Below is a small trained network, with its code and all its weights. Each question gives an input and a class and asks what happens when units are switched off, that is, made to give their printed mean instead of their output.

import numpy as np


def w(rows, s, z=0):
    codes = np.array(rows[::2]) - 128.0
    scale = np.full(codes.shape[1], s)
    scale[-1] = z or s
    return codes * scale


def f(y):
    return y / 2 * (1 + np.tanh(0.7978845608 * (y + 0.044715 * y**3)))


def log_softmax(a):
    a = a - a.max(-1, keepdims=True)
    return a - np.log(np.exp(a).sum(-1, keepdims=True))


def net(x, mask):
    res = np.array(x, float).reshape(1, 7) / 4 @ E
    y = f(res @ A[0][:, :-1].T + A[0][:, -1])
    res = res + np.where(mask, y, B[0][:, -1]) @ B[0][:, :-1]
    return log_softmax(res[-1] @ U[:, :-1].T + U[:, -1])


A, B = {}, {}
E = w([
[142,122,134,120,140,120,118,138,134,125],'x0',
[163,50,7,52,110,135,154,69,199,64],'x1',
[137,120,98,163,162,121,101,120,87,177],'x2',
[135,127,96,157,170,110,96,141,107,191],'x3',
[157,120,147,121,110,132,147,131,147,104],'x4',
[113,64,149,51,60,76,173,150,72,192],'x5',
[92,64,145,187,20,123,39,149,196,113],'x6',
],0.011)
A[0] = w([
[132,119,91,133,156,132,127,124,162,105,102],'neuron 1',
[165,126,172,127,98,135,162,126,138,135,204],'neuron 2',
[91,48,144,112,45,92,56,162,138,166,84],'neuron 3',
[132,167,121,139,190,168,137,129,139,94,252],'neuron 4',
[120,71,127,163,47,112,98,126,110,132,87],'neuron 5',
[159,143,180,149,116,160,86,126,132,140,197],'neuron 6',
[137,184,100,162,185,156,116,125,153,80,179],'neuron 7',
[142,67,4,90,123,143,136,91,172,111,211],'neuron 8',
[154,184,124,142,217,148,161,105,124,87,254],'neuron 9',
[121,136,124,228,112,154,31,107,205,68,132],'neuron 10',
[89,126,169,88,134,123,130,152,101,170,174],'neuron 11',
[143,83,16,68,136,121,152,117,152,111,145],'neuron 12',
[132,87,146,45,100,102,170,142,77,189,214],'neuron 13',
],0.014,0.0048)
B[0] = w([
[166,108,86,117,131,131,107,113,136,154,165],'neuron 1',
[130,154,129,201,191,99,100,98,83,174,156],'neuron 2',
[125,165,174,175,135,133,48,83,243,120,212],'neuron 3',
[106,151,187,165,114,120,125,100,194,96,203],'neuron 4',
[131,148,145,138,130,161,73,91,209,113,185],'neuron 5',
[50,121,143,169,111,138,123,141,114,136,177],'neuron 6',
[154,133,121,128,117,157,49,99,210,98,211],'neuron 7',
[192,120,21,24,148,120,77,165,212,112,254],'neuron 8',
[176,169,213,156,117,106,122,43,152,125,228],'neuron 9',
[52,68,63,124,127,121,105,246,43,167,252],'neuron 10',
[184,114,163,133,121,129,109,133,68,79,178],'neuron 11',
[95,127,48,101,113,155,243,75,189,173,232],'neuron 12',
[165,161,157,113,139,114,253,72,79,108,218],'neuron 13',
],0.014,0.02)
U = w([
[121,161,220,167,137,150,85,95,135,139,241],'0',
[158,138,85,115,143,149,110,80,216,123,153],'1',
[49,89,126,179,126,123,131,209,78,146,122],'2',
[130,61,50,72,140,157,101,197,139,147,3],'3',
[179,136,167,130,159,73,204,131,7,103,110],'4',
[142,118,70,73,157,129,255,98,109,171,33],'5',
],0.0086,0.0029)

Each question gives the input, the list of numbers given to net, and the class t.
The units are the neurons (one row each of A and B). Each row of codes is followed by its name. A weight is (code - 128) times the scale printed after its matrix; where a second scale follows, it is the last column's (A, B and U).
mask holds one flag per neuron, in row order. A switched-off neuron (its flag False) gives its mean, the last column of its row in B, instead of its output. The means were averaged over made-up inputs and are rounded, as every weight is.
A unit's drop is (log p(t) with every unit on - log p(t) with that unit switched off) / (log p(t) with every unit on - log p(t) with every unit switched off).
The circuit of an input: a set's keep is (log p(t) with only the set's units on - log p(t) with every unit switched off) / (log p(t) with every unit on - log p(t) with every unit switched off). Starting from the 12 units with the biggest drops (on a tie, the unit counted first), units are removed one at a time, each time the one whose removal leaves the highest keep (on an exact tie, the one counted first), for as long as the keep stays at least 0.8.
circuit, biggest first: the units of the circuit, biggest drop first
most important unit: the unit with the biggest drop
k most important neurons: the k neurons with the biggest drops, biggest first
drop when u is switched off: that unit's drop, to one decimal
input [2,7,8,1,7,3,0], class 5: circuit, biggest first : (neuron 12)
input [-8,-6,8,-3,-6,6,0], class 4: circuit, biggest first : (neuron 13; neuron 11)
input [-7,0,6,-7,-6,6,6], class 0: 2 most important neurons : (neuron 8; neuron 12)
input [7,3,-2,-5,-2,1,-2], class 5: circuit, biggest first : (neuron 3; neuron 7)
input [4,5,7,-4,-2,1,-4], class 5: 2 most important neurons : (neuron 12; neuron 3)
input [-6,4,2,7,5,-8,1], class 3: 2 most important neurons : (neuron 10; neuron 3)
input [0,-3,-1,2,-5,-3,5], class 2: 2 most important neurons : (neuron 8; neuron 10)
input [1,-2,-4,1,-4,0,6], class 2: 3 most important neurons : (neuron 10; neuron 9; neuron 8)
input [1,1,5,-1,-5,0,6], class 3: 2 most important neurons : (neuron 10; neuron 9)
input [-6,-1,8,5,7,-8,7], class 2: 2 most important neurons : (neuron 10; neuron 8)
input [7,-4,-7,-1,-4,3,0], class 4: drop when neuron 7 is switched off : 0.1
input [-8,-3,8,7,8,3,-2], class 4: drop when neuron 11 is switched off : 0.0
input [-2,-6,-5,1,-5,-2,5], class 2: drop when neuron 10 is switched off : 0.1
input [5,-5,-7,0,6,1,-4], class 4: most important unit : neuron 3
